Below are the code and all the weights of a small trained network. Each question names an input and a target symbol and asks about switching units off, where a switched-off unit gives its printed mean instead of its output.

import numpy as np


def w(rows, s, z=0):
    codes = np.array(rows[::2]) - 128.0
    scale = np.full(codes.shape[1], s)
    scale[-1] = z or s
    return codes * scale


def norm(h):
    return h / np.sqrt((h * h).mean(-1, keepdims=True) + 1e-5)


def f(y):
    return y / 2 * (1 + np.tanh(0.7978845608 * (y + 0.044715 * y**3)))


def softmax(a):
    e = np.exp(a - a.max(-1, keepdims=True))
    return e / e.sum(-1, keepdims=True)


def log_softmax(a):
    a = a - a.max(-1, keepdims=True)
    return a - np.log(np.exp(a).sum(-1, keepdims=True))


def net(x, mask):
    ids = ['ΓΩβδεθλτψ'.index(c) for c in x.split()]
    T = len(ids)
    res = E[ids] + P[:T]
    q, k, v = (norm(res) @ M[0].T for M in (Q, K, V))
    z = softmax(np.where(np.tri(T) > 0, q @ k.T / 3**0.5, -1e9)) @ v
    res = res + np.where(mask[0], z, O[0][:, -1]) @ O[0][:, :-1]
    y = f(norm(res) @ A[0][:, :-1].T + A[0][:, -1])
    res = res + np.where(mask[1:9], y, B[0][:, -1]) @ B[0][:, :-1]
    return log_softmax(norm(res)[-1] @ U[:, :-1].T + U[:, -1])


Q, K, V, O, A, B = {}, {}, {}, {}, {}, {}
E = w([
[123,68,89,90,127,112],'Γ',
[109,101,102,94,158,117],'Ω',
[66,135,152,152,172,136],'β',
[44,103,129,148,122,129],'δ',
[61,196,99,97,103,112],'ε',
[55,96,132,141,135,185],'θ',
[108,158,143,178,109,72],'λ',
[165,13,96,85,250,42],'τ',
[189,66,166,117,75,142],'ψ',
],0.024)
P = w([
[134,70,124,58,201,61],'0',
[141,42,52,127,134,95],'1',
[135,138,111,127,195,81],'2',
[74,69,204,61,152,63],'3',
[74,86,48,170,110,128],'4',
[142,162,124,146,163,107],'5',
[77,91,234,93,123,95],'6',
[76,128,75,206,86,155],'7',
[147,176,135,161,132,132],'8',
[81,130,249,114,82,114],'9',
],0.017)
Q[0] = w([
[59,103,251,67,49,120],'head 0',
[153,120,110,159,86,123],'head 0',
[141,108,116,91,145,127],'head 0',
],0.023)
K[0] = w([
[152,193,176,199,2,209],'head 0',
[146,94,120,34,123,61],'head 0',
[199,131,89,132,160,136],'head 0',
],0.013)
V[0] = w([
[139,114,196,250,87,51],'head 0',
[167,125,189,160,186,233],'head 0',
[132,65,137,117,56,131],'head 0',
],0.012)
O[0] = w([
[111,92,89,139,230,25,168],'head 0',
[130,62,151,48,214,182,1],'head 0',
[92,81,67,2,95,86,68],'head 0',
],0.0099,0.006)
A[0] = w([
[108,89,204,125,135,145,183],'neuron 0',
[153,88,5,171,74,135,30],'neuron 1',
[98,155,139,96,159,78,84],'neuron 2',
[126,96,214,63,78,156,1],'neuron 3',
[205,162,93,171,187,128,98],'neuron 4',
[161,182,72,137,111,188,53],'neuron 5',
[195,234,24,41,164,136,98],'neuron 6',
[180,161,203,121,83,99,110],'neuron 7',
],0.019,0.0069)
B[0] = w([
[153,137,88,101,99,126,254],'neuron 0',
[147,78,182,150,79,253,223],'neuron 1',
[134,114,134,153,129,174,220],'neuron 2',
[75,170,148,175,166,166,148],'neuron 3',
[89,129,131,100,88,154,175],'neuron 4',
[101,85,81,181,148,142,152],'neuron 5',
[212,161,208,148,170,150,149],'neuron 6',
[150,117,159,69,87,91,163],'neuron 7',
],0.028,0.0063)
U = w([
[140,25,254,123,128,209,114],'Γ',
[49,39,54,183,18,150,2],'Ω',
[11,224,130,118,152,211,83],'β',
[84,139,79,206,193,62,172],'δ',
[186,208,195,125,216,142,174],'ε',
[168,172,23,82,158,145,168],'θ',
[107,172,181,74,66,70,152],'λ',
[30,59,186,8,196,137,130],'τ',
[145,86,148,68,193,95,226],'ψ',
],0.0089,0.007)

Each question gives the input, a string of symbols that net reads in full, and the target symbol t.
The units are the heads (3 rows each of Q, K, V and O) and the neurons (one row each of A and B). Each row of codes is followed by its name. A weight is (code - 128) times the scale printed after its matrix; where a second scale follows, it is the last column's (O, A, B and U).
mask holds one flag per unit, heads first, then neurons. A switched-off unit (its flag False) gives its mean, the last column of its rows in O or B, instead of its output. The means were averaged over made-up inputs and are rounded, as every weight is.
A unit's drop is (log p(t) with every unit on - log p(t) with that unit switched off) / (log p(t) with every unit on - log p(t) with every unit switched off).
The circuit of an input: a set's keep is (log p(t) with only the set's units on - log p(t) with every unit switched off) / (log p(t) with every unit on - log p(t) with every unit switched off). Starting from all 9 units, units are removed one at a time, each time the one whose removal leaves the highest keep (on an exact tie, the one counted first), for as long as the keep stays at least 0.8.
circuit, biggest first: the units of the circuit, biggest drop first
most important unit: the unit with the biggest drop
top k neurons: the k neurons with the biggest drops, biggest first
drop of u: that unit's drop, to one decimal
input β ε β ε, target λ: circuit, biggest first	[head 0; neuron 7]
input θ Γ λ ε ψ β Ω, target τ: circuit, biggest first	[head 0]
input β θ δ ε, target β: top 2 neurons	[neuron 3; neuron 1]
input β β β δ, target Ω: circuit, biggest first	[neuron 2; neuron 0; neuron 1]
input ψ β λ, target λ: top 3 neurons	[neuron 1; neuron 4; neuron 7]
input ε β ε β Ω ε β β, target δ: circuit, biggest first	[neuron 1; neuron 4; neuron 2]
input λ β λ λ β ε β δ ε β, target λ: circuit, biggest first	[neuron 1; neuron 0]
input δ ε β Γ β β Γ β β Ω, target θ: circuit, biggest first	[neuron 0; neuron 1]
input β β ε δ ε θ δ, target β: circuit, biggest first	[neuron 3; head 0; neuron 0]
input β ε β Ω, target λ: circuit, biggest first	[head 0; neuron 1]
input ψ β θ θ ε, target Γ: top 2 neurons	[neuron 1; neuron 6]
input ε β λ, target λ: circuit, biggest first	[neuron 7; head 0]
input β β ε ε Ω ε ε, target λ: circuit, biggest first	[neuron 7; neuron 1]
input Ω δ β τ β ε β ψ λ β, target τ: most important unit	head 0
input β β Ω θ δ θ ε β ε β, target λ: top 3 neurons	[neuron 1; neuron 0; neuron 7]
input β ε β δ ε ε λ ε Ω, target Ω: top 3 neurons	[neuron 5; neuron 1; neuron 7]
input β θ θ β ε δ, target δ: top 2 neurons	[neuron 1; neuron 4]
input β β β ε β β δ, target Ω: top 2 neurons	[neuron 0; neuron 2]
input δ β Ω, target Ω: top 2 neurons	[neuron 5; neuron 4]
input β λ β β β λ β θ β β, target β: top 3 neurons	[neuron 3; neuron 0; neuron 1]
input θ δ Ω β, target Ω: top neuron	[neuron 2]
input β ψ β λ β ε τ δ, target Γ: top 2 neurons	[neuron 1; neuron 0]
input β θ λ β Γ, target Γ: drop of neuron 1	0.5
input β β β ε λ, target Γ: drop of neuron 1	0.8
input Γ λ θ, target θ: drop of neuron 0	0.5
input β β ε λ ε δ, target δ: drop of neuron 4	0.1
input β λ β λ ε β λ Ω λ ε, target δ: circuit, biggest first	[head 0]
